Below is a small trained network, with its code and all its weights. Each question gives an input and a class and asks what happens when units are switched off, that is, made to give their printed mean instead of their output.

import numpy as np


def w(rows, s, z=0):
    codes = np.array(rows[::2]) - 128.0
    scale = np.full(codes.shape[1], s)
    scale[-1] = z or s
    return codes * scale


def norm(h):
    return h / np.sqrt((h * h).mean(-1, keepdims=True) + 1e-5)


def f(y):
    return np.maximum(y, 0)


def log_softmax(a):
    a = a - a.max(-1, keepdims=True)
    return a - np.log(np.exp(a).sum(-1, keepdims=True))


def net(x, mask):
    res = np.array(x, float).reshape(1, 8) / 4 @ E
    u = 0
    for l in range(4):
        y = f(norm(res) @ A[l][:, :-1].T + A[l][:, -1])
        res = res + np.where(mask[u : u + 10], y, B[l][:, -1]) @ B[l][:, :-1]
        u += 10
    return log_softmax(norm(res)[-1] @ U[:, :-1].T + U[:, -1])


A, B = {}, {}
E = w([
[237,70,23,128,60,166,145],'x0',
[104,102,122,133,131,130,152],'x1',
[114,121,138,131,126,148,133],'x2',
[89,98,136,130,118,150,144],'x3',
[115,98,116,89,104,113,134],'x4',
[49,63,111,58,218,194,86],'x5',
[116,115,124,141,136,127,146],'x6',
[88,119,98,177,67,36,2],'x7',
],0.0071)
A[0] = w([
[149,135,164,192,101,110,97,124],'0.n1',
[86,176,158,104,148,95,181,84],'0.n2',
[112,113,101,157,171,160,130,211],'0.n3',
[131,69,72,199,86,129,63,53],'0.n4',
[71,96,171,128,177,4,77,117],'0.n5',
[130,126,178,180,110,96,100,187],'0.n6',
[103,100,131,97,119,137,150,173],'0.n7',
[147,143,105,165,47,165,198,71],'0.n8',
[123,103,95,117,190,140,103,204],'0.n9',
[169,109,158,114,168,144,157,6],'0.n10',
],0.011,0.0023)
B[0] = w([
[48,85,77,153,163,42,149,188],'0.n1',
[130,119,228,92,154,52,182,186],'0.n2',
[127,115,109,87,106,85,63,180],'0.n3',
[103,242,156,1,154,85,164,222],'0.n4',
[69,139,116,239,118,170,89,254],'0.n5',
[104,7,122,100,56,84,112,198],'0.n6',
[176,204,133,202,130,76,56,172],'0.n7',
[164,138,87,145,67,145,138,210],'0.n8',
[107,64,76,39,185,175,115,199],'0.n9',
[121,121,107,163,74,5,113,163],'0.n10',
],0.0065,0.0076)
A[1] = w([
[243,37,78,152,139,209,112,187],'1.n1',
[159,118,138,91,49,87,140,4],'1.n2',
[171,64,153,83,162,157,115,136],'1.n3',
[160,182,90,173,155,98,208,65],'1.n4',
[65,143,104,171,144,136,117,135],'1.n5',
[71,198,127,105,180,80,145,226],'1.n6',
[138,101,143,2,173,148,133,185],'1.n7',
[44,208,143,113,214,116,116,97],'1.n8',
[89,217,174,138,74,94,150,95],'1.n9',
[88,123,9,80,160,109,159,143],'1.n10',
],0.0095,0.0026)
B[1] = w([
[72,81,55,225,172,125,151,227],'1.n1',
[181,130,133,167,114,159,135,199],'1.n2',
[97,102,168,102,156,84,131,177],'1.n3',
[187,92,137,125,96,175,125,181],'1.n4',
[158,146,56,103,67,190,128,200],'1.n5',
[118,91,126,55,98,154,122,255],'1.n6',
[59,112,115,120,194,101,112,251],'1.n7',
[191,136,128,108,69,255,103,252],'1.n8',
[123,49,143,154,160,73,129,209],'1.n9',
[157,184,164,136,136,86,115,253],'1.n10',
],0.0092,0.0062)
A[2] = w([
[156,64,254,92,136,144,148,229],'2.n1',
[33,152,47,189,112,39,160,101],'2.n2',
[83,155,120,147,46,134,65,148],'2.n3',
[189,71,57,35,224,106,99,92],'2.n4',
[153,118,22,195,208,180,219,142],'2.n5',
[126,120,55,115,28,12,105,88],'2.n6',
[130,175,30,36,58,134,78,197],'2.n7',
[170,220,51,154,82,132,209,87],'2.n8',
[143,62,214,107,86,179,149,22],'2.n9',
[98,64,64,106,233,145,207,3],'2.n10',
],0.0068,0.0018)
B[2] = w([
[160,254,156,115,81,149,206,194],'2.n1',
[93,174,146,162,221,136,103,223],'2.n2',
[62,108,99,141,83,86,152,219],'2.n3',
[94,154,182,126,155,116,86,224],'2.n4',
[108,71,44,109,112,115,113,219],'2.n5',
[130,142,165,142,149,130,169,254],'2.n6',
[171,153,185,125,154,160,184,254],'2.n7',
[136,116,128,77,100,179,189,193],'2.n8',
[103,187,158,113,155,123,196,170],'2.n9',
[121,116,78,144,125,60,124,191],'2.n10',
],0.0086,0.0055)
A[3] = w([
[105,98,170,141,73,182,121,11],'3.n1',
[153,157,123,41,130,53,122,194],'3.n2',
[106,122,141,46,123,99,111,4],'3.n3',
[61,156,156,172,67,159,127,190],'3.n4',
[71,188,200,105,115,131,195,204],'3.n5',
[165,57,173,94,102,195,143,29],'3.n6',
[113,168,155,104,25,55,163,69],'3.n7',
[136,193,33,153,92,208,2,74],'3.n8',
[110,166,76,42,130,157,139,39],'3.n9',
[85,163,137,71,140,108,105,98],'3.n10',
],0.0093,0.0028)
B[3] = w([
[109,101,138,53,145,111,165,163],'3.n1',
[122,184,215,159,142,195,188,206],'3.n2',
[149,187,160,71,120,235,81,170],'3.n3',
[137,104,58,101,129,49,113,220],'3.n4',
[253,136,119,177,195,99,97,253],'3.n5',
[56,122,105,95,194,112,64,159],'3.n6',
[142,131,180,168,191,69,134,212],'3.n7',
[115,33,178,111,34,255,80,201],'3.n8',
[132,169,182,65,167,133,69,183],'3.n9',
[129,161,107,150,130,187,144,201],'3.n10',
],0.0072,0.0069)
U = w([
[201,176,254,177,121,53,210,103],'0',
[32,87,115,191,184,15,67,252],'1',
[94,192,239,50,213,188,80,71],'2',
[36,76,180,94,40,167,53,89],'3',
[174,88,83,170,80,141,200,82],'4',
],0.0096,0.0034)

Each question gives the input, the list of numbers given to net, and the class t.
The units are the neurons (one row each of A and B). Each row of codes is followed by its name. A weight is (code - 128) times the scale printed after its matrix; where a second scale follows, it is the last column's (A, B and U).
mask holds one flag per neuron, layer by layer. A switched-off neuron (its flag False) gives its mean, the last column of its row in B, instead of its output. The means were averaged over made-up inputs and are rounded, as every weight is.
A unit's drop is (log p(t) with every unit on - log p(t) with that unit switched off) / (log p(t) with every unit on - log p(t) with every unit switched off).
The circuit of an input: a set's keep is (log p(t) with only the set's units on - log p(t) with every unit switched off) / (log p(t) with every unit on - log p(t) with every unit switched off). Starting from the 12 units with the biggest drops (on a tie, the unit counted first), units are removed one at a time, each time the one whose removal leaves the highest keep (on an exact tie, the one counted first), for as long as the keep stays at least 0.8.
units of the circuit, in order: the units of the circuit, biggest drop first
unit that matters most: the unit with the biggest drop
k most important neurons: the k neurons with the biggest drops, biggest first
top k neurons in layer l: the k neurons of layer l with the biggest drops, biggest first
drop when u is switched off: that unit's drop, to one decimal
input [8,-2,3,1,8,-3,-4,3], class 0: unit that matters most => 0.n4
input [8,3,-8,8,0,1,-6,1], class 2: units of the circuit, in order => (0.n4, 3.n9)
input [1,6,-7,2,4,-1,-5,-3], class 4: 2 most important neurons => (0.n4, 0.n8)
input [3,2,1,4,3,7,1,-1], class 1: 2 most important neurons => (0.n4, 1.n1)
input [-3,1,-4,-4,1,0,6,-2], class 0: units of the circuit, in order => (0.n2, 2.n1)
input [1,-2,-8,-5,0,1,-6,-3], class 1: units of the circuit, in order => (0.n4, 1.n1)
input [-1,-2,-8,-7,-3,8,1,8], class 3: 2 most important neurons => (0.n5, 3.n8)
input [-2,-7,-1,-8,1,1,-3,7], class 3: top 2 neurons in layer 1 => (1.n5, 1.n8)
input [3,-7,8,-4,4,1,8,2], class 2: 2 most important neurons => (0.n4, 1.n7)
input [1,-1,-2,-4,-3,3,0,7], class 2: 3 most important neurons => (0.n4, 2.n7, 1.n1)
input [3,8,4,6,-8,4,-2,-1], class 1: top 2 neurons in layer 0 => (0.n4, 0.n5)
input [1,-7,2,8,-2,-1,0,4], class 0: 3 most important neurons => (0.n4, 0.n6, 0.n9)
input [1,3,3,-4,2,-3,1,-4], class 4: 2 most important neurons => (0.n4, 0.n8)
input [4,-5,-2,7,-4,1,-2,5], class 2: units of the circuit, in order => (0.n4)
input [-8,4,8,-4,-7,8,3,2], class 3: top 2 neurons in layer 0 => (0.n5, 0.n4)
input [-7,0,-3,-2,-5,2,-8,4], class 3: 2 most important neurons => (0.n5, 1.n8)
input [3,4,3,4,7,0,2,7], class 0: top 2 neurons in layer 0 => (0.n4, 0.n9)
input [-2,-6,5,-2,3,3,0,7], class 3: drop when 0.n5 is switched off => 1.2
input [7,1,-1,6,3,4,-4,2], class 2: drop when 0.n4 is switched off => 1.7
input [8,-6,-5,6,3,5,-2,-3], class 1: drop when 1.n1 is switched off => 0.6
